In the rows, zero is written as 128.
Each name stands for a flat space through zero: a line, a plane or more. A row that begins with a name and a colon came from that space; any other row is followed by the name of the space it lies nearest, among the names in its block.
divuzfoma: [108 113 131  85 136 121 111 136 162 102 126 150 127  79  99 136 140 116
 146 107 154 131 134 130 145 125 134 151 177 174 143 121 136]
gipedkuli: [133 140 111 158 135 131 141 142  80 175 116 173 142 119 180 162 146 125
 152 179 122 154 137 132  88 107 167 103 108  97 161 142 147]
rimepdumi: [124 136 121 123 130 120 137 126 136 116 136 118 130 145 123 120 126 146
 113 114 119 111 122 132 131 133 121 128 140 123 118 135 124]
gipedkuli: [146 110 136 117 128 118 125 118 102 139 128 129 159  84 148 120 151 109
 142  84 186 147 134 113 131 113 128 169 141 130 136 105 148]
sebepulor: [146 106 111 146 152 116  75 123 139 165  79 158 130 132 112  96  86 114
 105 128  80  98 136 184 160 161  90 120 123 135 136 148 107]
sebepulor: [124 138 137 113 129  98 119 131 163  93 115 115 123 126 115 122 108 145
 127 138  97 109 129 142 124 148 117 135 118 147 109 159  93]
nokababuf: [ 87 106 113  91 138 110 135 136 118 167 133 148 118  89 106 132 129 117
 134 127 148  87 156 149 138 132 131 148 163 167 125 115 123]
sebepulor: [ 64 141 106 140 144  83 123 159 139 158 150 142 110 144  62 117 102 176
 117 125  72  63 151 163 149 137 121 142 159 145 103 159 128]
nokababuf: [114 123 123 121 138 101 125 138 119 149 121 145 135 103 125 129 128 129
 138 131 127 112 144 142 123 129 129 143 136 142 127 138 122]
rimepdumi: [116 119 129  75 134 115 129 123 170  88 122 120 122 109 107 122 125 124
 120 113 135 102 126 139 138 145 114 135 160 169 117 130  97]
sebepulor: [ 83 150 135 106 131 102 172 149 143  92 163 103 121 139  98 138 146 152
 131 133 124 108 127 101 103 118 132 124 144 149  87 141 103]
rimepdumi: [133 115 108 125 150 138  92 141 135 149  86 203 133  89 143 153 132 101
 149 162 117 151 134 161 127 126 151 106 150 143 185 142 142]
divuzfoma: [163 135 143 174 154  84  71 140 147 104  95 145 173 117 113  97 121 137
 135  85  96 159 119 132 138 126  99 154 122 121 129 171 133]
gipedkuli: [174  95 143 172 158 136  97 127  85 166  95 149 174 106 138 101 153  59
 135  98 161 182 125 100 128 108  94 125 108 122 132 107 131]
nokababuf: [141 145 166  98 130 130 120 136 202   4 128 110 140 112 106 139 160 120
 149 107 145 189  93  76 115 113 128 125 148 162 123 141 114]
sebepulor: [130 141 138 145 139  83 109 142 139 109 121 131 152 115 115 116 126 150
 139 106 110 133 130 128 124 124 120 156 128 130 118 161 127]
divuzfoma: [137 127 132 115 144 121 108 133 161  87 114 144 145 111 115 125 140 120
 132 104 132 148 115 124 134 124 121 130 158 146 139 139 128]
gipedkuli: [109 153 101 127 138 127 183 144  94 140 148 152 142 142 167 162 167 147
 132 154 135 131 122 117  81 101 167  94 148 101 140 136 139]
divuzfoma: [ 77 137 117 191 147 121 105 168 120 175 153 158 112 157  53 122 117 147
 129 130  77 119 142 130 153 111 125 120 142 127 120 141 164]
gipedkuli: [135 129 137 126 141 107 171 129  88 124 151 104 172 122 145 115 175 119
 127  80 181 142 120  80 100  99 116 143 139 116  98 111 124]
divuzfoma: [135 129 147  78  85 145 164  98 135  91 153  70 108 121 156 138 128 136
 130 124 175 121 126 109 123 137 142 153 113 130 115  98 120]
nefovegi: [ 97 132 130 151 152 116 170 147  99 142 166 102 142 166  87 105 157 123
 107  98 135 115 123  84 116 105  98 112 140 126  72 116 113]
gipedkuli: [137 108 143 111 129 125 128 121 123 132 112 118 131 103 134 123 130  94
 135 134 150 131 135 120 121 134 113 133 110 150 115 117  99]
nefovegi: [109 139 126 102 131 135 181 133 123 103 154 112 129 140 134 144 162 125
 124 133 153 128 116  95  97 112 138 103 145 132 109 117 112]
nokababuf: [127 125 123 143 145 130 159 128  98 145 144 109 144 161 121 107 147 115
 102 103 140 119 119 104 120 118 101 109 131 114  96 112 114]
nefovegi: [ 88 129 138 161 139 145 147 157 109 156 148 127 105 152  86 139 140 102
 137 172 112 138 136  92 110 109 125  87 105 141  99 119 114]
nefovegi: [117 120 116 115 124 110  93 128 144 142 121 153 123  96 114 125 106 149
 135 109 122 105 145 169 161 140 137 168 157 142 153 136 155]
rimepdumi: [147 141 116 113 129 133 168 114 114 104 146 113 155 148 166 126 159 143
 109  91 160 132 105 110 112 116 133 122 153  97 128 117 137]
rimepdumi: [120 110 144 110 136 148 131 130 142 107 132 118 123 119  99 124 146  88
 129 118 156 144 121  97 133 121 111 116 140 160 113 103 113]
divuzfoma: [ 69 124 104  86 103 127 193 125  79 192 176 114  95 119 141 153 132 149
 128 152 163  64 162 139 118 126 163 145 142 131 116  95 136]
sebepulor: [146 125 124 138 135 147 147 124 100 140 126 132 144 138 155 131 151 106
 123 129 148 150 117 109 111 114 128 104 123 109 133 113 130]
nokababuf: [229 148 123 185 129 180 121  95 120  91 100 119 168 202 204 111 137 125
  91 109 113 194  69 113 117 125 114  72  94  40 159 132 145]
nokababuf: [119 135 130 116 107 125 144 119 128 125 147 101 114 136 131 129 117 151
 124 127 131 107 133 131 131 136 134 145 120 122 116 123 129]
divuzfoma: [128 120 109 177 124 101 107 132  56 237 122 161 141 104 156 124 107 146
 143 133 122 109 168 168 136 124 145 171 103  94 150 132 171]
sebepulor: [112 129 126 132 137 154 163 140 103 132 156 134 135 136 126 144 173 107
 133 125 164 157 118  84 109  94 141 102 148 123 127 101 146]
nefovegi: [117 118 138 111 104 151 119 119 144 130 131 114  90 122 114 137 105 120
 134 155 128 119 139 135 144 143 134 132 111 147 129 112 124]
divuzfoma: [170 121 105 155 165  94  94 132  99 166  74 191 184  98 175 118 135 118
 132 116 117 143 130 165 116 126 123 131 135 106 166 160 134]
nefovegi: [147 118 122 146 151 143 143 125  99 142 128 130 157 147 136 111 157  98
 109  99 151 146 112 103 121 112 106 104 137 111 120 109 127]
gipedkuli: [160 105 156 168 127 112  81 125  97 168  97 131 148  87 137 110 114  95
 155 124 139 160 149 125 134 127 111 167  76 128 129 126 132]
nefovegi: [ 93 140 115 140 147 110 143 162 104 156 133 174 136 107 130 161 154 130
 157 165 121 140 142 123  94 101 161 114 140 133 141 147 139]
nokababuf: [148 149 131  83 147 146 150 133 187  13 120 140 152 128 147 153 181 117
 131 119 147 182  79  90  94 110 142  81 177 142 147 142 112]
sebepulor: [127 138 125 117 115 138 120 124 160 108 114 129  99 141 133 143 101 141
 127 173  91 117 126 153 127 150 140 107 111 132 139 147 111]
gipedkuli: [175 126 142 151 121 142 127 109 108 123 119 104 149 142 162 112 133 113
 120 111 145 158 113 108 122 125 113 127  95  97 125 116 128]
nokababuf: [167 110 132 158 152  99  75 129 114 154  81 162 170  90 141 104 123 105
 139 102 125 151 135 147 137 130 106 154 118 126 146 146 132]
gipedkuli: [128 135 136 134 108 116 107 123 140 122 137 115 120 123 119 122 105 159
 134 112 120 120 136 141 150 136 133 167 123 122 131 134 150]
sebepulor: [ 93 105 102 108 131 154 175 119  86 190 160 115 107 153 114 119 136 109
  95 121 157  75 139 129 140 129 115 109 152 130 105  79 123]
divuzfoma: [130 126 124 110 131 135 115 129 148 103 130 149 137 105 125 136 145 128
 137 101 150 148 120 126 140 117 142 139 169 137 156 122 157]
nokababuf: [158 105  97 108 143 119  88 116 121 166  75 195 150  73 176 134 119 115
 136 128 135 123 140 191 141 143 143 143 154 129 191 138 145]
rimepdumi: [132 138  79  79 134 145 153 119 136 121 115 178 131 123 188 165 144 146
 118 150 132 113 115 170 112 133 172  94 182 114 185 137 142]
nokababuf: [157 127 144 126 134 121  95 127 157  86 103 139 148 102 132 125 133 117
 143 111 133 165 117 123 131 126 124 140 131 138 145 141 130]
nefovegi: [118 128 121 120 133 131  89 132 181  99 122 145 112 131  85 121 107 143
 120 111  99 118 121 153 167 142 122 132 164 148 144 141 142]
gipedkuli: [105 137 130 133 114 103 116 140 127 148 129 137 111 106 124 144 106 154
 152 159 106 113 153 150 126 133 151 155 111 135 133 149 136]
rimepdumi: [124 135 131  96 134  79 141 128 139 100 129 113 151 105 131 117 134 151
 127  96 139 103 131 132 118 134 119 162 147 142 106 147 106]
nefovegi: [156 126 124 146 138 126  66 123 173 104  98 148 134 136 106 104  98 140
 114  99  89 134 115 162 169 147 107 135 143 126 152 151 143]
rimepdumi: [ 87 158  81  90 140  89 174 144 127 132 140 162 131 129 155 158 137 186
 122 152 104  73 134 169  97 130 167 117 177 122 141 166 124]
sebepulor: [161 118 127 141 163 138 109 131 143 113  78 153 146 140 135 118 132  82
 115 149 101 152 108 131 113 137  98  73 115 136 131 147  84]
divuzfoma: [118 114 122 126 113 143 144 119  91 187 127 123 103 126 148 138 112 113
 129 172 132 103 151 143 122 139 137 121  94 125 125 109 117]
rimepdumi: [125 123 145 139  98 123 119 128  95 174 120 129 109  88 157 153 110 123
 169 183 135 137 162 135 112 129 159 156  70 128 139 126 134]
nefovegi: [130 117 143  98  99 159 143 105 140 113 139  86  96 136 129 129 116 114
 120 140 149 118 127 118 137 143 124 126 109 139 114  97 112]
rimepdumi: [112 125 153 126 122 104 147 138 102 138 142 108 136  96 126 134 145 115
 156 133 159 138 147  94 104 112 131 156 104 145 100 120 116]
[124 144 124 109 102 121 145 119 127 119 144 117 120 121 156 146 123 164
 137 135 136 116 133 138 121 130 159 151 128 114 139 132 145] : gipedkuli
[132 126 142 142 134 129 115 126 152 103 132  99 125 159  86  97 116 126
 105 100 110 122 115 116 149 137  89 124 124 134  97 128 111] : gipedkuli
[118 119 144 142 112 123 114 127 119 156 130 110 107 121 110 121 102 124
 138 144 120 116 150 132 140 138 121 150  92 137 111 122 123] : divuzfoma
[154 130 168 144 113 156 102 121 168  64 134  92 122 142  99 116 128 114
 133 105 135 179 104  85 146 122 110 130 109 133 118 116 135] : nokababuf
[134 128 132 145 134 137 116 131 137 122 123 127 126 145 114 120 123 121
 122 130 112 137 121 123 133 129 116 113 120 126 124 131 124] : nefovegi
[138 125 132  99 103 132 156 103 117 126 138  89 120 129 158 127 122 134
 119 127 153 107 131 128 122 141 129 142 110 121 114 110 113] : sebepulor
[114 129 114  63 113 109 151 122 129 129 117 146 119  74 178 166 129 140
 152 168 150 103 148 160 101 139 171 146 139 149 153 137 115] : rimepdumi
[122 119 130 100 129 119 112 125 157 113 114 131 118 108 115 126 113 125
 130 131 122 111 134 147 139 145 122 137 137 156 129 135 110] : rimepdumi
[161  99  97 150 137 115 119 101  59 227 106 140 157 126 171  90 108 122
  98  93 140  86 147 176 150 145 103 154 119  89 137 111 139] : nokababuf
[ 80 133 110 113 151 155 240 144  68 150 188 106 134 175 127 142 200 101
 103 132 178 116 114  59  77  87 129  63 158 121  79  83 106] : sebepulor
[137 131 121 117 127 123 131 126 124 126 119 144 138 111 156 141 136 132
 137 134 137 135 128 136 116 125 145 131 134 123 147 134 134] : nefovegi
[166 143 133 181 127 111  99 125 113 132 120 130 160 138 148 110 121 154
 130  96 112 155 121 130 134 121 124 153 107  84 139 148 160] : divuzfoma
[ 89 145 135  69 104  88 180 120 154  91 156  62  98 142 115 124 105 173
 111 141 115  51 139 137 113 159 120 147 119 153  67 142  67] : sebepulor
[103 126 133 133 145  97  96 144 171 113 121 125 116 137  59 100  98 139
 116 115  80  95 134 147 156 148  92 137 139 162  99 154 102] : rimepdumi
[181 135 120 153 119 127 108 109 107 139 106 140 157 126 188 124 121 146
 128 112 129 149 121 149 128 130 139 145 111  80 164 138 159] : rimepdumi
[132 138 126 143 128 125 146 133 103 143 126 132 135 134 156 141 137 128
 136 157 123 137 130 121  99 120 141 113 104 111 128 137 122] : gipedkuli
[101 122 128  88 126 117 133 129 154 109 140 119 114 113  99 126 125 135
 126 115 137  99 135 134 142 137 125 145 158 161 116 123 118] : gipedkuli
[129 134 127 126 126 100 128 130 117 136 122 133 140 108 148 132 125 145
 140 131 127 121 139 140 116 129 139 150 121 124 131 144 128] : rimepdumi
[118 118 135  78 120 123 157 120 130 118 125 111 118 102 144 140 134 110
 135 150 155 110 137 125 107 138 132 129 123 157 113 118  89] : gipedkuli
[109 144 140 122 124  86 123 140 150  99 140 114 131 114 103 124 121 162
 140 113 115 115 136 127 128 129 128 164 133 143 108 153 124] : sebepulor
[144 115 135  97  99 147 147 101 112 138 125 103 113 113 171 139 121 114
 132 151 161 121 137 131 119 141 139 136  99 126 131 103 115] : divuzfoma
[160 114 143 180 135 107  94 133  72 181 111 151 172  83 152 117 141 107
 160 102 158 174 146 114 125 102 128 173 100 107 145 123 165] : gipedkuli
[103 133 101 123 131 122 166 133  89 174 146 138 126 137 146 139 137 143
 120 141 132  95 140 140 113 122 145 120 141 113 127 123 133] : divuzfoma
[103 119 105 143 151 112 137 138 100 181 137 139 134 145 102 107 126 130
 105 110 116  87 140 144 140 129 107 125 148 126 109 125 126] : sebepulor
[164 126 115 135 138 106  66 117 167 115  83 155 142 123 131 103  88 150
 113 104  83 115 122 187 163 159 110 146 139 122 157 165 132] : rimepdumi
[143 135 130 126 134 139 146 124 132 101 128 118 139 148 141 128 145 121
 118 125 133 143 108 109 112 123 122 103 128 118 121 127 115] : nefovegi
[127 130 151 177 126 114 164 132  65 173 148  78 138 160 130 107 133 115
 123 138 132 126 139  85  97 116 101 125  60 104  66 117  98] : nefovegi
[138 123 126 123 108 134 147 109  93 153 145 107 132 124 158 125 131 135
 125 109 163 120 135 124 130 125 136 153 121 106 129 102 147] : sebepulor

Each name stands for a flat space through zero: a line, a plane or more. A row that begins with a name and a colon came from that space; any other row is followed by the name of the space it lies nearest, among the names in its block.
reg_vul: [136 131 136 170 130 167 137 102 109 105  73 123 146  83 139 126 159 131
 108 172 108  69 142 134 141 128 102 113 147 102  59 125 141]
vazo_vuzo: [103 139 141 142  89  92 175 143 150  99  96  84 151 210 122 154 131 118
  94  86  90  90 117 107  98 128 142 165 138 130 130 106 107]
mep_dapa: [141 139 122 109 191 174  92 132 106 142 123 152 105  86 168 102  97 114
 126 169 125 138 151 130 167 116 101  84 115 116 114 148 140]
mep_dapa: [132 133 160 135 147 157 125  88 109 139  99 169 141 126 118 106 127  85
  73 158 128 109 127 115 119  59 109 143 143 133 139 129 113]
reg_vul: [117 129 115 147  97 124 138 149 126 129 124 117 125 135 130 153 146 148
 127 123 121 129 112 153 132 148 140 137 138 103 109 115 125]
reg_vul: [149 159 113 102 158 127 135 148 139 108 136  80 130 139 148 125  98 143
 152 104 116 134 171 115 145 166 163 120 110 128 151 128 143]
mup_tozos: [ 98 108 112 158 131 133 120 122  92 107 132 140  90 114 127 108 139 139
 100 152 100  81 164 120  90 100 109 130 133 146 137 132  95]
mep_dapa: [163 134 119 116 144 145 109 120 141 130 135 122 147 104 119 127 123 124
 151 120 147 137 130 108 134 146 137 129 103 123 156 129 152]
mep_dapa: [134 115 106 117 143 100 122 126 123  96 134  79 118 130 152 111 126 154
 149 113 103  90 172  89 134 194 132 102  98 147 121 131 139]
reg_vul: [141 139 123  97 183 146 100 137 127 125 129 105 132 110 164 110 102  86
 125 125 120 118 145  86 151 138 102 106  98 128 119 139 144]
mup_tozos: [110 137 168 116  92  93 169 136 174 135 120 123 163 193 103 154 121  91
 120  86 140 154  76 130 106  95 130 162 149 141 129 121 119]
vazo_vuzo: [129 117 127 131 142 132 121 111 117 118 154 122 123  68 120 108 147 128
 151 141 145 120 153 130 121 128 113 119 136 149 100 141 133]
nov_vifan: [ 87 100  73 153  86 109 116 192 130 125 161 132  75 143 129 162 132 183
 159 115 111 141 111 158 100 157 128 124 115 115 146 126 108]
nov_vifan: [157 171  77 159 159 194 135 175 145  68 109  70 126  67 145 148 112 181
 188 138  99  97 196 142 127 172 144 109 114  90 124 132 160]
nov_vifan: [157 101 106 149 127 135 111  85 104 120 130 163 103  94 107 102 139 206
 160 165 134 116 170 136 122 155 152 103 115 143 169 136 135]
mup_tozos: [150 130 112 157 105 160 116 127 116 142  95 130 148 102 135 156 162 142
 117 148 129 116  97 146 162 164 134 129 126  69  96 108 151]
mep_dapa: [101 130 134 147 107 137 144 152 139 133 115 155 117 147 122 148 121 131
 121 138 122 141 102 162 112  89 114 132 150 117 121 129 112]
mup_tozos: [105 100 179 145 109 122 149 100 156 129  81 169 152 139 113 128 136  93
 118 151 133 110  76 127 109  74  58 111 152 147  66 144 126]
vazo_vuzo: [106 123 102 106 141  81 124 141  77 121 180  74  80 116 174 103 142 163
 132 120 110 123 187 139 164 197 158 104 133 144  86 126 117]
nov_vifan: [142 163 138 144 105 148 142 121  97 153  84 122 157 156 144 154 154 116
  57 136 114 122 103 153 176 136 171 161 152  64 109  90 128]
mup_tozos: [141 126 129 163 121 168 137 126 157 108  84 153 142 105 111 143 125 152
 158 157 127 113 119 143 111 111 102 111 131 114 118 138 146]
vazo_vuzo: [128  80 114 130 103  93 101 103 122 131 158 125 131 113 105 121 165 126
 136 111 144 107 111  88 104 159 114 138 101 151 138 124 129]
nov_vifan: [116 158 122 112 158 140 135 170 126 123 120 105 109 141 175 131  94 127
 127 130 102 139 148 146 161 136 128 102 132 110 100 134 129]
mep_dapa: [115 141 141 130 116 125 146 140 139 127 122 120 141 151 122 142 127 104
 110 113 124 130 112 131 116 104 129 151 142 124 126 121 118]
mep_dapa: [133 129 130 140 120 152 125 131 145 136 117 159 136 125 107 141 123 123
 133 136 139 141 104 137 111  97 119 137 128 118 150 130 129]
mup_tozos: [100 114  97 160 134 147 107 136  75 118 131 138  82 104 145 116 144 143
  91 160  95  85 160 132 114 117 113 126 130 119 124 125  99]
vazo_vuzo: [106 127 146 139  92 106 160 141 159 121 102 126 144 185 116 154 126 120
 117 107 115 123  92 130 105 111 121 144 140 129 123 120 116]
mep_dapa: [144 122 102 119 136 128 111 144 143 120 143 109 126 112 133 133 121 147
 170 115 132 133 134 114 133 172 130 111  98 125 138 133 149]
nov_vifan: [123 140 124 132 143 132 126 117  79 126 104 124 109 160 158 111 124 131
  62 144  87  93 162 117 147 128 150 132 130 115 141 113 105]
vazo_vuzo: [121 141 100 138 154 145 128 158 106  99 106  84 102 106 187 126 122 160
 136 150  84  92 174 139 167 181 119  81 125 102  63 132 139]
vazo_vuzo: [120 110 146 113 118 100 129 109 131 148 176 151 121 105 100 113 140 125
 155 124 171 169 118 149 116 108 127 132 147 165 125 141 123]
mup_tozos: [115 182  98 113 168 169 130 212 138 124 136 116  91 146 168 148  64 138
 140 123 101 169 155 165 143 111 147 117 126  95 159 135 120]
vazo_vuzo: [109 133 155 135 102 121 167 152 176 127  95 146 137 164 126 156 108 139
 157 129 129 157  86 170 128 108 107 108 153 124  88 139 134]
mup_tozos: [111 110  72 176 115 165 108 170 125 109 138 158  77  93 115 146 124 191
 165 155 112 121 143 159  85 121 116 116 116 113 165 137 115]
reg_vul: [126 105 168 153  50  89 166  78 141 150 126 170 158 153  59 143 174 147
 125 123 169 151  77 164  98 100 155 170 171 146 136 114 116]
mep_dapa: [108 162 123 105 135 129 138 191 142 142 151  98 121 135 160 155 109 108
 140 105 130 176 111 164 158 135 134 128 142 101  93 127 130]
reg_vul: [135 119 175 109 113 104 144  90 158 150 142 158 161 136  84 121 132  95
 139 114 175 165  91 128 109  85 124 149 146 164 140 136 130]
mep_dapa: [ 77 110 119 143 103 118 131 180 158 118 128 127 118 159 126 159 121  95
 123 105 108 116  83 116  81  96  75 140 122 129 118 131 105]
reg_vul: [136 147 136 112 172 132 135 109 103 112 120 123 108 137 150  90  99 142
 113 146 105 113 193 121 141 120 147 108 132 150 145 137 119]
nov_vifan: [139 121 167 128 117 139 130  94 133 166  97 196 143 140 114 126 125 121
 113 160 153 161  82 155 148  87 118 118 147 121 123 133 133]
nov_vifan: [137  98 139 157  67 125 127 102 152 152 126 170 163 119  66 157 171 124
 137 123 171 143  56 137  95 108 121 165 135 120 143 117 134]
mup_tozos: [146 133 155 132 104 105 161  90 151 109 115 107 173 154  88 128 144 120
 124 100 137 109 129 102  99 123 154 166 136 152 153 116 130]
vazo_vuzo: [133 145 148 114 145 151 126 125 129 157 141 174 122 114 117 120 108 116
 131 147 158 181 119 164 136  75 133 130 149 129 147 139 124]
reg_vul: [128 111 145 165 115 147 141  89 126 115 106 173 127 102  91 116 143 150
 132 166 135 107 137 145  92  81 111 127 152 146 131 138 119]
reg_vul: [142 149 113 119 146 124 138 132 117 108 127  98 116 146 144 117 110 164
 132 121 105 119 180 124 140 160 170 122 121 130 155 124 128]
nov_vifan: [140 146 104 136 117 129 131 137  98 130 127  98 122 128 148 140 147 164
 116 127 114 124 148 149 165 182 177 134 132  92 120 106 133]
nov_vifan: [112 106 125 120 110  85 122 115 115 127 162 103 131 143 114 120 154 103
 105  94 130 108 125  89 102 138 132 161 119 155 143 116 109]
reg_vul: [164  95 116 145 129 140 102  79 138 111 123 154 142 102  81 109 138 147
 150 136 142  94 141  78  82 127 121 134  90 155 197 134 139]
vazo_vuzo: [168 142 103 113 161 140 110 119 112 117 134  95 128 100 149 112 123 155
 147 129 123 118 177 109 161 187 160 110 101 119 143 126 153]
mup_tozos: [142 154 138  97 169 147 114 133 109 151 114 117 133 118 180 119 113  98
 106 143 124 143 129 132 197 146 124 100 127  99  80 129 147]
[119  99 132 129 116  92 123  91  93 131 144 126 116 122 127 103 160 139
 111 134 129 106 142 117 131 149 131 125 133 152 109 124 117] : mep_dapa
[130 104 117 156  76 111 133 115 134 131 133 147 131 140  86 146 157 166
 138 120 140 128 105 138  97 138 150 153 128 128 163 115 122] : reg_vul
[103  97 107 137 100  98 115 137 111 137 151 145  93 150 123 130 138 155
 122 123 121 129 119 131 110 138 132 131 120 137 152 124 105] : nov_vifan
[108 102 128 156  81 120 133 130 142 137 130 164 126 137  92 150 148 138
 133 128 141 136  84 147  90 102 115 147 138 129 140 125 114] : mep_dapa
[135 102 133 148 110 134 116  99 128 132 116 152 144 108 103 128 154 120
 122 141 141 108 104 113 110 118 106 136 123 130 127 127 132] : reg_vul
[151 126 108 145 119 129 142 125 144  97 105 120 123 137 121 132 118 202
 172 134 112 113 160 133 122 171 155 105 114 129 154 130 144] : mep_dapa
[162 135 112 123 129 120 134 118 138 109 128  97 137 124 125 127 127 176
 168 116 129 125 160 121 141 187 168 118 111 129 148 125 152] : mep_dapa
[159 118 115 148 136 141 121  86 116 100 108 131 130 114 110 106 134 167
 133 146 116  82 174  98 109 144 144 124 108 141 172 127 134] : reg_vul
[150 137 164 139 175 160 145  69 124  87  73 130 150 101 129  84 117 115
 115 169 109  65 186  96 119  91  98 103 138 158 105 147 137] : mup_tozos
[117 105 135 132 118 122 112 113 113 148 128 155 125 128 124 123 143 108
 102 138 134 124 101 120 125 111 106 132 127 130 121 127 118] : reg_vul
[159 121 144 135 125 141 126  82 128 137 113 161 147 105 103 116 140 144
 139 152 153 133 125 135 134 122 136 123 133 132 137 131 144] : nov_vifan
[110 107 120 126 117 109 118 138 119 139 140 135 108 132 140 130 135 137
 131 130 126 135 113 136 136 145 116 113 125 129 109 130 123] : vazo_vuzo
[179 148 129 125 147 157 125 103 148 114 109 118 167 113 107 125 120 127
 144 123 139 118 146  98 124 136 150 140 106 123 173 125 155] : vazo_vuzo
[103 104 117 141 101 106 130 141 125 129 140 135 105 134 127 136 141 154
 140 129 124 130 116 147 118 140 120 119 134 133 111 130 117] : mep_dapa
[115 128  82 121 132 104 118 162  86 127 157 104  66 140 174 122 120 202
 140 131  98 138 176 159 166 200 172  96 120 116 128 124 118] : nov_vifan
[111 121 150 117 113  97 138 109 106 153 136 150 118 163 127 117 134 123
  93 129 132 145 116 142 138 111 144 138 150 141 129 121 106] : reg_vul
[114 155 137 128 135 125 162 148 131 108 117  99 122 139 149 131 115 140
 132 128 108 127 155 155 141 130 139 118 155 127  91 130 124] : vazo_vuzo
[145  97 117 130 119 105 114  88 114 126 155 138 118 104 103 105 149 168
 155 132 147 123 151 117 116 157 146 123 116 158 156 132 132] : nov_vifan
[120  90 124 135  94 105  94 107  91 166 121 138 139 141 139 137 178  94
  66 127 127 103  68  99 152 157 110 144 113 100  99 102 123] : reg_vul
[113 131 149 115 166 143 133 136 146 119 114 152 113 125 145 109  86 113
 143 151 121 135 139 132 124  83  82  89 135 152 107 158 126] : mup_tozos
[ 73  93 142 149  72  85 149 138 146 128 142 152 117 174  90 145 143 116
 115 106 128 126  82 132  63  79 101 160 148 159 137 127  88] : mup_tozos
[119 144 138 109 148 126 133 142 121 137 122 124 119 147 158 123 107 115
 113 131 117 141 132 137 156 124 127 113 135 123 108 131 124] : nov_vifan
[148 116 126 135 123 128 122  98 123 127 132 139 132 107 109 117 142 153
 144 138 143 125 139 127 125 141 141 126 124 137 143 129 137] : nov_vifan
[105 141 155 151 100 115 175 114 111 123  99 142 119 168 124 129 135 155
  93 146 108 121 139 172 126  98 153 138 178 130 110 119 101] : mep_dapa
[189 145 144 128 150 152 138  81 156  94  93  88 193  88 111 119 139 119
 156 124 140  89 154  84 134 159 133 127 112 131 118 128 175] : reg_vul
